78 152 165 158
174 134 191 139
64 113 89 159
134 105 108 185
->
78 134 89 185

108 171 185 181 185
101 93 159 67 159
->
108 93

162 149
98 168
128 124
90 71
112 67
->
162 168

153 160 186 198 72
111 105 91 84 163
->
153 105

187 170 107 57
51 49 202 197
->
187 49

98 125
146 184
126 112
183 79
196 102
->
98 184

211 164 124
76 81 126
146 184 167
->
211 81 167
---
111 161 150
134 72 100
146 106 125
198 131 165
->
72 100
106 125

188 156 139 166 97
162 182 105 100 54
165 51 122 51 143
->
182 105
51 122

166 114 132 138 134
139 76 90 99 198
130 87 86 93 166
->
76 90
87 86

106 145 75 124 60
145 144 71 186 169
155 144 194 78 137
111 145 96 150 196
->
144 71
144 194

157 180 156 91 195
129 68 136 102 75
161 86 155 74 200
->
68 136
86 155

183 141 74 134
153 103 44 98
76 158 111 164
52 59 123 58
->
103 44
158 111
---
195 125 144 116 124
187 115 125 107 138
192 116 129 108 136
196 119 134 110 133
190 128 147 119 120
->
195 125
187 115

163 139 89
49 90 136
166 167 138
182 169 126
->
163 139
49 90

88 96 168 160 168
141 154 116 202 119
147 161 110 209 113
->
88 96
141 154

165 119
118 53
180 162
90 53
->
165 119
118 53

134 121 109 171
133 121 99 177
73 188 194 124
->
134 121
133 121

179 103 179 166 103
127 196 124 172 187
->
179 103
127 196

122 143 147 121 140
126 152 137 146 162
103 50 130 130 139
->
122 143
126 152

51 205 129 207 191
191 62 195 57 127
168 64 104 63 80
->
51 205
191 62

122 110 140
111 72 165
133 174 82
160 193 51
->
122 110
111 72
---
50 157 112
112 192 166
196 123 172
94 171 153
->
192 166
123 172

152 98 153
147 165 154
147 160 178
119 80 112
77 99 48
->
165 154
160 178

144 105 142
91 209 74
140 99 154
192 121 112
151 93 157
->
209 74
99 154

74 180 181 97
66 99 78 114
99 115 44 158
->
99 78
115 44

163 61 98 189
92 130 105 163
105 163 61 98
165 92 130 105
130 105 163 61
->
130 105
163 61

112 126 113 168
121 122 132 126
138 112 67 114
125 131 110 148
117 129 91 166
->
122 132
112 67

65 178 183
168 114 162
114 93 123
->
114 162
93 123

173 168 84 83
82 84 157 189
146 145 125 97
178 177 84 69
->
84 157
145 125

101 61 69 156
164 122 120 186
102 61 71 152
96 65 73 150
->
122 120
61 71
---
99 154 97 138 86 114 151 102 128 121 102 121 90
106 155 113 137 60 108 170 77 155 133 82 99 82
118 145 118 123 85 113 167 99 147 135 99 91 99
116 154 103 147 59 114 170 72 147 136 83 108 88
108 141 92 144 84 127 149 101 132 137 103 127 98
88 138 108 123 81 118 145 106 149 132 102 113 90
->
88 138 108 123 81 118 145 106 149 132 102 113 90
108 141 92 144 84 127 149 101 132 137 103 127 98
116 154 103 147 59 114 170 72 147 136 83 108 88
118 145 118 123 85 113 167 99 147 135 99 91 99
106 155 113 137 60 108 170 77 155 133 82 99 82
99 154 97 138 86 114 151 102 128 121 102 121 90

88 88 105 145 171 163
145 105 96 159 147 100
110 155 119 116 200 112
105 150 119 115 191 110
92 118 104 149 172 112
->
92 118 104 149 172 112
105 150 119 115 191 110
110 155 119 116 200 112
145 105 96 159 147 100
88 88 105 145 171 163

104 61 125 136 118 132 175 113 170 111 115 143
124 123 127 109 104 128 153 98 124 144 118 138
106 95 117 103 129 122 168 57 103 156 142 159
112 131 119 108 163 123 111 168 107 46 126 58
147 161 150 163 172 144 144 132 136 173 143 179
->
147 161 150 163 172 144 144 132 136 173 143 179
112 131 119 108 163 123 111 168 107 46 126 58
106 95 117 103 129 122 168 57 103 156 142 159
124 123 127 109 104 128 153 98 124 144 118 138
104 61 125 136 118 132 175 113 170 111 115 143

124 108 127 128 149 103 163 144 92
120 119 115 117 119 119 116 120 118
83 121 206 159 102 112 177 92 159
120 119 115 117 119 119 116 119 117
124 108 127 128 149 103 163 144 92
136 154 127 128 104 161 83 111 172
124 109 127 128 149 104 162 144 93
120 118 115 117 119 119 116 119 117
123 104 128 128 154 98 172 148 85
124 109 127 128 148 105 161 143 94
->
124 109 127 128 148 105 161 143 94
123 104 128 128 154 98 172 148 85
120 118 115 117 119 119 116 119 117
124 109 127 128 149 104 162 144 93
136 154 127 128 104 161 83 111 172
124 108 127 128 149 103 163 144 92
120 119 115 117 119 119 116 119 117
83 121 206 159 102 112 177 92 159
120 119 115 117 119 119 116 120 118
124 108 127 128 149 103 163 144 92

71 137 200 56 126 139 137 96 120 170
164 133 68 188 127 127 101 145 155 96
->
164 133 68 188 127 127 101 145 155 96
71 137 200 56 126 139 137 96 120 170

159 113 84 159 159 169 123 135
172 96 100 146 142 181 139 118
126 128 101 124 114 142 118 147
149 117 60 147 133 174 117 146
->
149 117 60 147 133 174 117 146
126 128 101 124 114 142 118 147
172 96 100 146 142 181 139 118
159 113 84 159 159 169 123 135

142 141 146 141 164 166 144 159 142 152 142
163 162 164 162 104 104 164 110 162 170 163
135 134 66 134 97 93 136 99 135 55 135
111 112 93 112 154 155 111 149 111 85 111
131 131 93 131 151 152 131 147 131 85 131
->
131 131 93 131 151 152 131 147 131 85 131
111 112 93 112 154 155 111 149 111 85 111
135 134 66 134 97 93 136 99 135 55 135
163 162 164 162 104 104 164 110 162 170 163
142 141 146 141 164 166 144 159 142 152 142
---
144 70 147 124 124 130 137 163 157 128 139 142
150 105 115 112 123 134 117 110 126 110 141 133
125 59 119 99 110 137 137 113 152 119 132 115
83 115 148 134 139 144 130 107 55 169 149 154
106 115 120 115 160 125 118 114 124 60 147 145
->
83 115 148 134 139 144 130 107 55 169 149 154
144 70 147 124 124 130 137 163 157 128 139 142
106 115 120 115 160 125 118 114 124 60 147 145
125 59 119 99 110 137 137 113 152 119 132 115
150 105 115 112 123 134 117 110 126 110 141 133

122 110 112 123 104 107
185 109 164 156 121 96
100 153 127 149 183 128
112 114 131 168 118 102
155 132 151 84 199 182
174 209 107 103 144 68
163 145 156 111 135 139
83 140 104 120 100 171
119 136 86 161 140 129
->
185 109 164 156 121 96
163 145 156 111 135 139
155 132 151 84 199 182
112 114 131 168 118 102
100 153 127 149 183 128
122 110 112 123 104 107
174 209 107 103 144 68
83 140 104 120 100 171
119 136 86 161 140 129

174 127 88 126 184 126 88 176 89 126 81 90
182 129 82 130 91 129 83 184 84 129 74 86
96 130 157 130 61 130 157 94 157 130 164 156
96 124 152 124 206 124 152 94 151 124 159 150
->
96 130 157 130 61 130 157 94 157 130 164 156
96 124 152 124 206 124 152 94 151 124 159 150
174 127 88 126 184 126 88 176 89 126 81 90
182 129 82 130 91 129 83 184 84 129 74 86

127 158 99 55 174
129 159 145 118 133
91 151 127 45 140
109 131 148 83 104
100 143 161 120 116
164 114 129 92 179
141 140 164 135 79
117 165 124 156 138
->
141 140 164 135 79
100 143 161 120 116
109 131 148 83 104
129 159 145 118 133
164 114 129 92 179
91 151 127 45 140
117 165 124 156 138
127 158 99 55 174

116 96 143 133 112
141 111 107 138 111
106 207 157 55 206
99 148 167 97 159
89 157 179 74 176
->
89 157 179 74 176
99 148 167 97 159
106 207 157 55 206
116 96 143 133 112
141 111 107 138 111

123 146 57 153 111 124 110 167
132 125 132 136 131 141 132 146
160 128 115 134 119 121 108 141
144 124 130 149 148 192 144 209
119 124 116 132 142 131 147 132
78 118 88 140 140 149 173 134
->
132 125 132 136 131 141 132 146
144 124 130 149 148 192 144 209
119 124 116 132 142 131 147 132
160 128 115 134 119 121 108 141
78 118 88 140 140 149 173 134
123 146 57 153 111 124 110 167

130 174 130 99 98 130 156 130 67 130 156 97 156 130
131 183 131 156 156 131 107 131 61 131 107 158 108 131
129 160 129 86 85 129 165 129 85 129 164 84 163 129
->
131 183 131 156 156 131 107 131 61 131 107 158 108 131
130 174 130 99 98 130 156 130 67 130 156 97 156 130
129 160 129 86 85 129 165 129 85 129 164 84 163 129
